Below is a small trained network, with its code and all its weights. Each question gives an input and a target symbol and asks what happens when units are switched off, that is, made to give their printed mean instead of their output.

import numpy as np


def w(rows, s, z=0):
    codes = np.array(rows[::2]) - 128.0
    scale = np.full(codes.shape[1], s)
    scale[-1] = z or s
    return codes * scale


def norm(h):
    return h / np.sqrt((h * h).mean(-1, keepdims=True) + 1e-5)


def f(y):
    return np.maximum(y, 0)


def softmax(a):
    e = np.exp(a - a.max(-1, keepdims=True))
    return e / e.sum(-1, keepdims=True)


def log_softmax(a):
    a = a - a.max(-1, keepdims=True)
    return a - np.log(np.exp(a).sum(-1, keepdims=True))


def net(x, mask):
    ids = ['ΛΠΨζητφ'.index(c) for c in x.split()]
    T = len(ids)
    res = E[ids] + P[:T]
    u = 0
    for l in range(2):
        q, k, v = (norm(res) @ M[l].T for M in (Q, K, V))
        z = softmax(np.where(np.tri(T) > 0, q @ k.T / 3**0.5, -1e9)) @ v
        res = res + np.where(mask[u], z, O[l][:, -1]) @ O[l][:, :-1]
        u += 1
        y = f(norm(res) @ A[l][:, :-1].T + A[l][:, -1])
        res = res + np.where(mask[u : u + 16], y, B[l][:, -1]) @ B[l][:, :-1]
        u += 16
    return log_softmax(norm(res)[-1] @ U[:, :-1].T + U[:, -1])


Q, K, V, O, A, B = {}, {}, {}, {}, {}, {}
E = w([
[161,110,128,67,145,114],'Λ',
[158,112,113,136,135,232],'Π',
[74,124,141,175,99,160],'Ψ',
[95,144,92,55,104,155],'ζ',
[47,176,108,125,68,114],'η',
[74,141,119,71,101,77],'τ',
[1,145,196,184,151,143],'φ',
],0.0057)
P = w([
[176,186,125,167,253,53],'0',
[51,55,145,199,227,135],'1',
[157,212,63,21,127,106],'2',
[125,39,157,194,130,104],'3',
[154,45,212,8,50,149],'4',
[125,29,116,189,143,74],'5',
],0.0042)
Q[0] = w([
[116,61,58,255,203,114],'0.h1',
[128,22,156,186,162,76],'0.h1',
[89,37,201,108,40,225],'0.h1',
],0.0057)
K[0] = w([
[145,1,150,147,101,160],'0.h1',
[93,24,125,69,122,143],'0.h1',
[145,171,78,37,25,193],'0.h1',
],0.0072)
V[0] = w([
[184,53,198,166,210,150],'0.h1',
[102,96,187,34,202,5],'0.h1',
[88,182,169,203,120,39],'0.h1',
],0.0029)
O[0] = w([
[178,171,182,146,2,121,135],'0.h1',
[149,73,138,181,140,62,136],'0.h1',
[114,73,49,76,23,110,252],'0.h1',
],0.0047,0.0004)
A[0] = w([
[54,110,107,157,103,111,123],'0.n1',
[113,162,201,197,149,174,125],'0.n2',
[99,131,196,91,128,115,90],'0.n3',
[88,172,73,159,100,91,72],'0.n4',
[109,132,100,138,60,89,103],'0.n5',
[161,124,60,97,111,185,90],'0.n6',
[175,125,82,147,48,114,89],'0.n7',
[160,193,200,93,134,128,109],'0.n8',
[235,134,62,75,158,146,3],'0.n9',
[176,156,108,84,235,61,144],'0.n10',
[96,76,125,134,207,175,96],'0.n11',
[137,163,144,202,89,146,139],'0.n12',
[164,28,201,110,51,91,66],'0.n13',
[89,148,198,7,118,54,183],'0.n14',
[140,2,123,151,157,207,107],'0.n15',
[93,177,88,60,66,145,150],'0.n16',
],0.0049,0.0018)
B[0] = w([
[135,91,127,70,92,116,213],'0.n1',
[181,186,85,170,133,163,206],'0.n2',
[122,123,93,126,162,142,152],'0.n3',
[120,112,174,111,119,142,168],'0.n4',
[136,123,146,95,189,90,164],'0.n5',
[150,102,142,161,134,48,159],'0.n6',
[32,122,218,129,184,159,145],'0.n7',
[172,187,53,214,147,146,141],'0.n8',
[67,122,156,105,141,87,147],'0.n9',
[68,156,208,149,4,195,163],'0.n10',
[130,157,58,101,88,130,203],'0.n11',
[152,130,153,88,116,185,181],'0.n12',
[126,146,151,198,207,114,181],'0.n13',
[218,140,83,159,151,146,202],'0.n14',
[143,162,112,133,177,79,252],'0.n15',
[155,137,192,166,196,153,186],'0.n16',
],0.0048,0.0042)
Q[1] = w([
[176,16,44,218,56,139],'1.h1',
[196,51,153,110,225,222],'1.h1',
[116,210,253,114,104,40],'1.h1',
],0.0064)
K[1] = w([
[160,75,77,113,222,174],'1.h1',
[160,254,148,75,194,99],'1.h1',
[110,87,223,174,67,96],'1.h1',
],0.0077)
V[1] = w([
[134,39,154,214,151,144],'1.h1',
[43,142,144,108,254,186],'1.h1',
[169,58,174,40,62,206],'1.h1',
],0.0035)
O[1] = w([
[201,80,228,86,167,216,131],'1.h1',
[133,181,132,115,3,220,253],'1.h1',
[49,184,208,83,219,116,66],'1.h1',
],0.0038,0.0024)
A[1] = w([
[146,203,143,147,101,135,12],'1.n1',
[81,171,137,123,163,131,120],'1.n2',
[119,162,143,98,111,128,98],'1.n3',
[151,154,63,98,176,114,65],'1.n4',
[102,91,62,90,74,127,94],'1.n5',
[162,119,117,86,123,125,192],'1.n6',
[71,102,200,2,131,161,15],'1.n7',
[99,96,133,68,114,125,95],'1.n8',
[132,90,73,86,145,69,3],'1.n9',
[142,135,103,92,148,168,82],'1.n10',
[151,134,111,118,59,175,92],'1.n11',
[119,95,153,128,91,79,169],'1.n12',
[126,134,78,169,130,111,133],'1.n13',
[144,88,123,164,153,90,77],'1.n14',
[163,158,128,148,116,204,21],'1.n15',
[96,129,141,109,84,83,122],'1.n16',
],0.0076,0.0027)
B[1] = w([
[124,118,105,85,160,207,176],'1.n1',
[120,74,140,174,98,144,166],'1.n2',
[99,64,122,192,128,107,152],'1.n3',
[109,121,171,177,103,157,188],'1.n4',
[186,174,195,146,103,81,193],'1.n5',
[85,101,110,197,114,131,185],'1.n6',
[140,90,181,3,96,83,212],'1.n7',
[163,168,194,73,139,118,161],'1.n8',
[113,161,43,128,113,135,167],'1.n9',
[67,149,181,94,107,128,187],'1.n10',
[134,55,130,169,194,75,229],'1.n11',
[75,107,94,115,169,182,170],'1.n12',
[162,125,172,66,100,115,198],'1.n13',
[84,172,141,94,157,78,172],'1.n14',
[185,139,63,81,113,95,252],'1.n15',
[153,106,144,167,149,192,154],'1.n16',
],0.0055,0.0036)
U = w([
[193,1,98,164,101,65,48],'Λ',
[119,188,113,141,24,62,66],'Π',
[180,185,114,111,159,191,228],'Ψ',
[63,115,53,107,167,57,141],'ζ',
[61,96,137,182,92,195,151],'η',
[129,83,204,42,93,119,174],'τ',
[158,154,204,177,229,85,5],'φ',
],0.0081,0.0023)

Each question gives the input, a string of symbols that net reads in full, and the target symbol t.
The units are the heads (3 rows each of Q, K, V and O) and the neurons (one row each of A and B). Each row of codes is followed by its name. A weight is (code - 128) times the scale printed after its matrix; where a second scale follows, it is the last column's (O, A, B and U).
mask holds one flag per unit, layer by layer, with each layer's heads first. A switched-off unit (its flag False) gives its mean, the last column of its rows in O or B, instead of its output. The means were averaged over made-up inputs and are rounded, as every weight is.
A unit's drop is (log p(t) with every unit on - log p(t) with that unit switched off) / (log p(t) with every unit on - log p(t) with every unit switched off).
The circuit of an input: a set's keep is (log p(t) with only the set's units on - log p(t) with every unit switched off) / (log p(t) with every unit on - log p(t) with every unit switched off). Starting from the 12 units with the biggest drops (on a tie, the unit counted first), units are removed one at a time, each time the one whose removal leaves the highest keep (on an exact tie, the one counted first), for as long as the keep stays at least 0.8.
circuit, biggest first: the units of the circuit, biggest drop first
unit that matters most: the unit with the biggest drop
top k neurons: the k neurons with the biggest drops, biggest first
top k neurons in layer l: the k neurons of layer l with the biggest drops, biggest first
input Π η φ Ψ φ Λ, target φ: circuit, biggest first -> [0.n13; 1.n14; 1.n15]
input ζ Ψ Λ τ Π, target φ: top neuron -> [0.n10]
input τ Ψ Λ Π Λ, target φ: top 2 neurons -> [0.n13; 0.n14]
input Ψ Π Π Ψ, target Ψ: circuit, biggest first -> [0.h1; 0.n2; 1.n15]
input Π φ Π Π, target Ψ: circuit, biggest first -> [0.h1; 0.n2]
input Λ Π φ, target φ: top 3 neurons -> [0.n10; 0.n16; 0.n14]
input τ Λ φ, target ζ: circuit, biggest first -> [0.h1; 1.h1; 0.n10]
input φ ζ φ, target Λ: circuit, biggest first -> [1.h1; 0.h1; 1.n11]
input Ψ Π ζ, target τ: top 2 neurons in layer 0 -> [0.n7; 0.n16]
input Ψ Π Ψ τ, target ζ: top 2 neurons -> [0.n14; 1.n14]
input Λ τ η, target φ: top 3 neurons in layer 0 -> [0.n16; 0.n10; 0.n14]
input Λ Λ φ, target φ: top 4 neurons -> [0.n10; 0.n14; 0.n16; 0.n11]
input τ φ Ψ, target ζ: top 3 neurons -> [0.n10; 0.n16; 1.n9]
input Ψ Ψ Π, target τ: top neuron in layer 1 -> [1.n7]
input η Ψ Λ, target Π: top 2 neurons in layer 0 -> [0.n14; 0.n1]
input Λ φ ζ, target φ: top 2 neurons -> [0.n16; 0.n14]
input Ψ Ψ φ, target τ: top 2 neurons -> [0.n15; 1.n7]
input Ψ Ψ φ Ψ Λ, target Λ: top 2 neurons -> [0.n14; 0.n16]
input Π Ψ φ Ψ τ, target Λ: top 2 neurons -> [0.n14; 0.n16]
input Λ Ψ ζ, target φ: unit that matters most -> 0.n16
